Below is a small trained network, with its code and all its weights. Each question gives an input and a class and asks what happens when units are switched off, that is, made to give their printed mean instead of their output.

import numpy as np


def w(rows, s, z=0):
    codes = np.array(rows[::2]) - 128.0
    scale = np.full(codes.shape[1], s)
    scale[-1] = z or s
    return codes * scale


def norm(h):
    return h / np.sqrt((h * h).mean(-1, keepdims=True) + 1e-5)


def f(y):
    return np.maximum(y, 0)


def log_softmax(a):
    a = a - a.max(-1, keepdims=True)
    return a - np.log(np.exp(a).sum(-1, keepdims=True))


def net(x, mask):
    res = np.array(x, float).reshape(1, 8) / 4 @ E
    u = 0
    for l in range(3):
        y = f(norm(res) @ A[l][:, :-1].T + A[l][:, -1])
        res = res + np.where(mask[u : u + 4], y, B[l][:, -1]) @ B[l][:, :-1]
        u += 4
    return log_softmax(norm(res)[-1] @ U[:, :-1].T + U[:, -1])


A, B = {}, {}
E = w([
[194,191,137],'x0',
[56,193,31],'x1',
[1,180,211],'x2',
[153,198,131],'x3',
[199,151,106],'x4',
[205,206,141],'x5',
[170,112,207],'x6',
[154,141,93],'x7',
],0.0073)
A[0] = w([
[121,182,87,227],'L0N0',
[166,160,2,118],'L0N1',
[76,144,135,31],'L0N2',
[121,128,122,3],'L0N3',
],0.016,0.0021)
B[0] = w([
[90,230,78,205],'L0N0',
[121,255,79,254],'L0N1',
[79,10,183,171],'L0N2',
[4,167,100,128],'L0N3',
],0.0084,0.0071)
A[1] = w([
[17,102,165,104],'L1N0',
[172,206,246,200],'L1N1',
[177,115,159,170],'L1N2',
[201,110,56,3],'L1N3',
],0.012,0.0029)
B[1] = w([
[65,137,48,232],'L1N0',
[66,144,253,255],'L1N1',
[171,112,198,180],'L1N2',
[190,84,166,162],'L1N3',
],0.011,0.0064)
A[2] = w([
[224,97,130,130],'L2N0',
[18,194,148,3],'L2N1',
[255,6,63,132],'L2N2',
[246,119,173,140],'L2N3',
],0.0069,0.0038)
B[2] = w([
[145,62,21,198],'L2N0',
[99,70,61,241],'L2N1',
[174,125,1,227],'L2N2',
[67,10,26,251],'L2N3',
],0.0059,0.0023)
U = w([
[205,69,104,98],'0',
[160,126,250,60],'1',
[57,137,147,62],'2',
[85,174,111,251],'3',
[39,83,110,109],'4',
[173,226,82,146],'5',
],0.019,0.0029)

Each question gives the input, the list of numbers given to net, and the class t.
The units are the neurons (one row each of A and B). Each row of codes is followed by its name. A weight is (code - 128) times the scale printed after its matrix; where a second scale follows, it is the last column's (A, B and U).
mask holds one flag per neuron, layer by layer. A switched-off neuron (its flag False) gives its mean, the last column of its row in B, instead of its output. The means were averaged over made-up inputs and are rounded, as every weight is.
A unit's drop is (log p(t) with every unit on - log p(t) with that unit switched off) / (log p(t) with every unit on - log p(t) with every unit switched off).
k most important neurons: the k neurons with the biggest drops, biggest first
k most important neurons of layer l: the k neurons of layer l with the biggest drops, biggest first
drop of u: that unit's drop, to one decimal
input [-4,-4,-3,-3,-3,-8,8,-4], class 0: 4 most important neurons : L1N1, L0N1, L0N0, L2N2
input [-2,-6,1,6,4,-7,-1,3], class 0: 2 most important neurons : L0N1, L0N0
input [0,-6,-6,2,-3,-6,7,-2], class 0: 3 most important neurons : L0N1, L1N1, L2N2
input [-3,-3,-5,6,-7,2,1,1], class 1: 4 most important neurons : L1N2, L0N2, L1N0, L2N1
input [-4,1,-8,1,1,-6,-7,8], class 5: most important neuron : L0N1
input [5,2,6,3,0,8,3,2], class 1: 2 most important neurons : L1N1, L0N1
input [7,-3,7,-5,-3,2,-7,1], class 4: 2 most important neurons : L0N2, L0N1
input [0,-8,-7,2,-8,-8,1,-3], class 0: 2 most important neurons : L1N1, L2N2
input [-6,2,-2,-7,8,-7,4,3], class 0: 2 most important neurons of layer 0 : L0N2, L0N0
input [6,-1,-3,-8,3,-7,-5,-1], class 0: 2 most important neurons of layer 1 : L1N3, L1N0
input [1,-3,-7,2,-7,-4,1,-2], class 0: drop of L1N1 : 0.1
input [2,-2,-2,3,-6,0,2,-7], class 1: drop of L1N0 : 0.0
input [6,-1,-5,1,-5,7,5,4], class 1: drop of L1N1 : 0.5
input [6,-7,-5,-2,3,8,-2,-4], class 1: most important neuron of layer 1 : L1N1
